Below are the code and all the weights of a small trained network. Each question names an input and a target symbol and asks about switching units off, where a switched-off unit gives its printed mean instead of its output.

import numpy as np


def w(rows, s, z=0):
    codes = np.array(rows[::2]) - 128.0
    scale = np.full(codes.shape[1], s)
    scale[-1] = z or s
    return codes * scale


def norm(h):
    return h / np.sqrt((h * h).mean(-1, keepdims=True) + 1e-5)


def f(y):
    return y / 2 * (1 + np.tanh(0.7978845608 * (y + 0.044715 * y**3)))


def softmax(a):
    e = np.exp(a - a.max(-1, keepdims=True))
    return e / e.sum(-1, keepdims=True)


def log_softmax(a):
    a = a - a.max(-1, keepdims=True)
    return a - np.log(np.exp(a).sum(-1, keepdims=True))


def net(x, mask):
    ids = ['ΔΛΣβμξ'.index(c) for c in x.split()]
    T = len(ids)
    res = E[ids] + P[:T]
    u = 0
    for l in range(3):
        r = norm(res)
        for j in range(2):
            rows = slice(2 * j, 2 * j + 2)
            q, k, v = (r @ M[l][rows].T for M in (Q, K, V))
            z = softmax(np.where(np.tri(T) > 0, q @ k.T / 2**0.5, -1e9)) @ v
            o = O[l][rows]
            res = res + np.where(mask[u + j], z, o[:, -1]) @ o[:, :-1]
        u += 2
        y = f(norm(res) @ A[l][:, :-1].T + A[l][:, -1])
        res = res + np.where(mask[u : u + 4], y, B[l][:, -1]) @ B[l][:, :-1]
        u += 4
    return log_softmax(norm(res)[-1] @ U[:, :-1].T + U[:, -1])


Q, K, V, O, A, B = {}, {}, {}, {}, {}, {}
E = w([
[130,129,185,72,160,32,128,116,111,65],'Δ',
[123,167,198,198,214,119,122,129,126,149],'Λ',
[143,29,182,149,128,151,175,135,154,109],'Σ',
[126,166,66,181,159,124,162,53,130,33],'β',
[135,122,84,252,79,130,90,222,142,141],'μ',
[156,156,153,174,109,31,180,142,215,120],'ξ',
],0.0025)
P = w([
[254,143,135,103,142,137,114,131,77,106],'0',
[172,132,110,108,129,132,173,130,81,148],'1',
[156,132,160,137,105,128,110,107,100,122],'2',
[128,132,132,131,133,114,169,133,87,139],'3',
[128,128,165,149,109,118,101,104,118,108],'4',
[106,126,129,136,140,114,169,141,108,124],'5',
[107,125,161,151,110,123,99,110,143,101],'6',
[85,123,120,134,145,121,167,149,128,121],'7',
[84,120,154,143,109,131,89,112,165,98],'8',
[59,123,117,123,140,129,174,144,138,131],'9',
[64,128,164,142,104,139,116,104,160,109],'10',
],0.0045)
Q[0] = w([
[208,155,122,85,80,174,38,92,124,141],'0.h0',
[65,116,206,190,108,103,98,90,174,73],'0.h0',
[86,132,196,169,96,139,94,84,173,78],'0.h1',
[2,86,144,192,195,83,201,166,151,79],'0.h1',
],0.0072)
K[0] = w([
[205,133,114,119,136,115,177,145,64,157],'0.h0',
[2,128,114,107,146,126,169,147,160,130],'0.h0',
[12,124,105,115,149,124,193,149,140,139],'0.h1',
[30,119,143,133,122,125,97,110,194,108],'0.h1',
],0.008)
V[0] = w([
[128,92,223,57,141,165,173,110,123,219],'0.h0',
[102,36,114,117,55,167,157,166,151,51],'0.h0',
[103,103,84,119,181,222,75,116,52,143],'0.h1',
[149,111,79,220,68,141,49,251,122,161],'0.h1',
],0.0031)
O[0] = w([
[128,115,69,106,226,132,172,152,211,110,105],'0.h0',
[194,118,131,146,165,79,114,54,105,177,88],'0.h0',
[103,106,146,195,148,50,148,165,131,73,2],'0.h1',
[105,144,252,158,112,127,189,44,113,91,54],'0.h1',
],0.0037,0.0023)
A[0] = w([
[175,135,151,147,112,147,4,117,193,37,183],'0.n0',
[93,111,144,138,166,103,162,29,112,91,5],'0.n1',
[194,140,113,131,153,178,61,86,131,179,6],'0.n2',
[117,101,33,141,152,64,140,172,215,59,37],'0.n3',
],0.0026,0.0015)
B[0] = w([
[121,127,88,104,164,117,255,163,61,172,247],'0.n0',
[92,139,147,105,179,91,115,88,128,90,90],'0.n1',
[50,154,113,127,151,141,195,167,122,152,98],'0.n2',
[112,147,143,125,83,156,183,100,135,180,132],'0.n3',
],0.0032,0.0015)
Q[1] = w([
[41,176,204,160,211,129,98,171,134,198],'1.h0',
[172,19,232,88,131,134,135,187,180,181],'1.h0',
[177,128,85,121,24,145,131,58,140,86],'1.h1',
[178,2,111,129,140,184,138,126,84,72],'1.h1',
],0.0055)
K[1] = w([
[2,111,132,137,104,157,169,129,209,84],'1.h0',
[131,161,104,100,241,129,172,39,221,119],'1.h0',
[201,97,105,115,142,142,62,140,64,180],'1.h1',
[201,118,95,158,193,56,137,119,124,133],'1.h1',
],0.0066)
V[1] = w([
[153,48,195,197,1,30,120,231,108,207],'1.h0',
[94,67,92,83,58,254,222,125,162,17],'1.h0',
[146,137,237,112,140,190,72,75,5,116],'1.h1',
[118,122,230,11,109,16,156,130,99,21],'1.h1',
],0.0019)
O[1] = w([
[182,68,237,124,149,158,48,121,251,153,253],'1.h0',
[232,97,90,154,157,86,194,66,74,175,191],'1.h0',
[56,68,102,173,210,83,128,88,182,136,237],'1.h1',
[89,96,86,117,93,84,27,100,163,215,187],'1.h1',
],0.0028,0.00052)
A[1] = w([
[130,106,117,182,223,135,127,169,122,61,78],'1.n0',
[123,126,9,83,178,145,99,181,182,170,38],'1.n1',
[112,53,184,165,106,94,3,139,169,151,174],'1.n2',
[72,171,175,155,159,112,171,155,135,75,6],'1.n3',
],0.0031,0.0019)
B[1] = w([
[122,146,122,138,90,139,199,251,168,104,198],'1.n0',
[120,102,158,197,76,58,1,57,96,131,181],'1.n1',
[127,158,86,91,146,109,242,99,88,176,253],'1.n2',
[101,112,109,79,35,81,88,133,141,136,90],'1.n3',
],0.003,0.00068)
Q[2] = w([
[146,2,96,130,47,173,167,98,147,178],'2.h0',
[127,170,146,228,139,217,132,138,116,197],'2.h0',
[162,169,99,144,42,78,175,141,223,197],'2.h1',
[128,80,114,223,137,221,169,194,139,162],'2.h1',
],0.0064)
K[2] = w([
[149,102,158,149,197,97,151,7,140,154],'2.h0',
[64,152,231,92,97,115,204,98,116,62],'2.h0',
[85,171,200,85,106,197,136,1,103,171],'2.h1',
[116,126,210,154,147,82,190,98,131,75],'2.h1',
],0.0066)
V[2] = w([
[78,34,135,137,150,224,92,157,85,204],'2.h0',
[143,140,176,21,163,91,178,164,72,115],'2.h0',
[101,16,84,112,3,119,154,139,201,120],'2.h1',
[153,195,130,207,162,27,122,159,168,211],'2.h1',
],0.0031)
O[2] = w([
[111,63,122,222,152,95,177,229,155,109,77],'2.h0',
[96,73,113,85,131,78,20,82,144,147,253],'2.h0',
[254,147,131,134,141,145,93,60,121,199,22],'2.h1',
[95,176,180,71,77,191,142,123,202,84,194],'2.h1',
],0.0039,0.0017)
A[2] = w([
[118,108,102,83,165,118,178,144,143,110,140],'2.n0',
[110,219,17,138,122,110,200,103,4,133,116],'2.n1',
[248,47,121,241,192,171,143,152,128,199,110],'2.n2',
[227,207,153,56,75,228,121,114,184,200,4],'2.n3',
],0.0036,0.0026)
B[2] = w([
[127,180,99,174,128,154,128,146,187,153,248],'2.n0',
[140,186,49,133,127,165,156,40,122,64,217],'2.n1',
[154,138,135,118,254,90,147,95,206,130,254],'2.n2',
[167,166,152,46,115,187,174,134,164,208,195],'2.n3',
],0.0043,0.00079)
U = w([
[99,83,87,87,105,54,16,98,87,161,78],'Δ',
[46,121,124,150,98,176,145,242,152,82,182],'Λ',
[180,80,114,163,235,100,170,121,190,142,226],'Σ',
[141,186,35,170,113,165,164,58,84,65,161],'β',
[155,113,252,189,90,107,156,83,70,101,2],'μ',
[174,173,148,51,87,199,148,131,164,205,103],'ξ',
],0.0046,0.00066)

Each question gives the input, a string of symbols that net reads in full, and the target symbol t.
The units are the heads (2 rows each of Q, K, V and O) and the neurons (one row each of A and B). Each row of codes is followed by its name. A weight is (code - 128) times the scale printed after its matrix; where a second scale follows, it is the last column's (O, A, B and U).
mask holds one flag per unit, layer by layer, with each layer's heads first. A switched-off unit (its flag False) gives its mean, the last column of its rows in O or B, instead of its output. The means were averaged over made-up inputs and are rounded, as every weight is.
A unit's drop is (log p(t) with every unit on - log p(t) with that unit switched off) / (log p(t) with every unit on - log p(t) with every unit switched off).
The circuit of an input: a set's keep is (log p(t) with only the set's units on - log p(t) with every unit switched off) / (log p(t) with every unit on - log p(t) with every unit switched off). Starting from the 12 units with the biggest drops (on a tie, the unit counted first), units are removed one at a time, each time the one whose removal leaves the highest keep (on an exact tie, the one counted first), for as long as the keep stays at least 0.8.
circuit, biggest first: the units of the circuit, biggest drop first
k most important neurons: the k neurons with the biggest drops, biggest first
top k neurons in layer l: the k neurons of layer l with the biggest drops, biggest first
input Σ μ Λ Σ Σ ξ Δ β, target Δ: circuit, biggest first : 0.h1; 1.n1; 1.h0
input Σ Λ Λ Λ Σ, target Λ: circuit, biggest first : 1.h0; 0.h0
input Λ Δ β β Σ Λ Δ ξ Δ, target ξ: top neuron in layer 0 : 0.n1
input Λ Λ Δ Δ Σ Λ Λ β μ ξ, target μ: circuit, biggest first : 0.h1; 0.h0
input Σ ξ Λ Δ Δ μ β Λ β, target Λ: 2 most important neurons : 0.n0; 2.n1
input β Λ μ Δ μ Λ Σ ξ Δ Δ, target Δ: circuit, biggest first : 0.h1; 1.n1
input Λ ξ β Λ Σ Λ ξ Λ β Λ, target β: circuit, biggest first : 1.h0; 2.n1
input ξ μ ξ Λ Σ ξ μ μ, target μ: circuit, biggest first : 0.h1; 0.h0
input β β Λ β Λ ξ Λ Σ Λ, target Σ: circuit, biggest first : 1.h0; 0.h0
input Λ ξ Σ μ Σ Σ ξ, target Σ: circuit, biggest first : 2.h1; 2.n2
input Δ ξ μ β ξ Λ β Σ, target β: 2 most important neurons : 1.n2; 2.n1
input Λ β β Δ Λ Λ Σ μ Λ, target μ: circuit, biggest first : 0.h1; 0.h0
input μ Σ μ μ Σ ξ Σ, target ξ: circuit, biggest first : 0.h1; 2.n3
input Δ ξ μ Λ, target μ: circuit, biggest first : 0.h1
input μ Σ β Σ Λ Σ Δ, target Σ: 3 most important neurons : 0.n0; 0.n1; 1.n3
input Λ ξ Σ ξ Λ Σ, target ξ: top 2 neurons in layer 1 : 1.n0; 1.n2
input Λ Σ ξ Δ ξ Λ Σ Λ μ ξ Δ, target ξ: circuit, biggest first : 0.h1; 2.h1; 2.n3
input μ ξ β Σ, target β: circuit, biggest first : 0.h1; 2.n1; 1.h0
input Σ β Δ Λ Λ Σ Λ Σ ξ, target ξ: 3 most important neurons : 0.n3; 2.n3; 1.n0
input Σ μ Σ Δ ξ Λ Δ Δ μ, target Δ: 2 most important neurons : 1.n1; 2.n0
input Λ Σ Λ Δ ξ ξ Λ Λ Δ Δ, target Δ: 2 most important neurons : 1.n1; 0.n3
input Σ Λ ξ Δ β ξ β ξ μ, target ξ: top 2 neurons in layer 1 : 1.n0; 1.n3
input Λ Λ Σ Λ μ ξ Δ β, target Δ: top 2 neurons in layer 1 : 1.n1; 1.n2
input ξ Λ Λ Λ Σ, target Σ: 2 most important neurons : 2.n2; 1.n3
input Σ Δ Σ ξ Λ, target Λ: most important neuron : 0.n2
input ξ Λ Λ Σ Λ Σ Σ Δ Δ Δ μ, target Δ: top 2 neurons in layer 1 : 1.n1; 1.n0
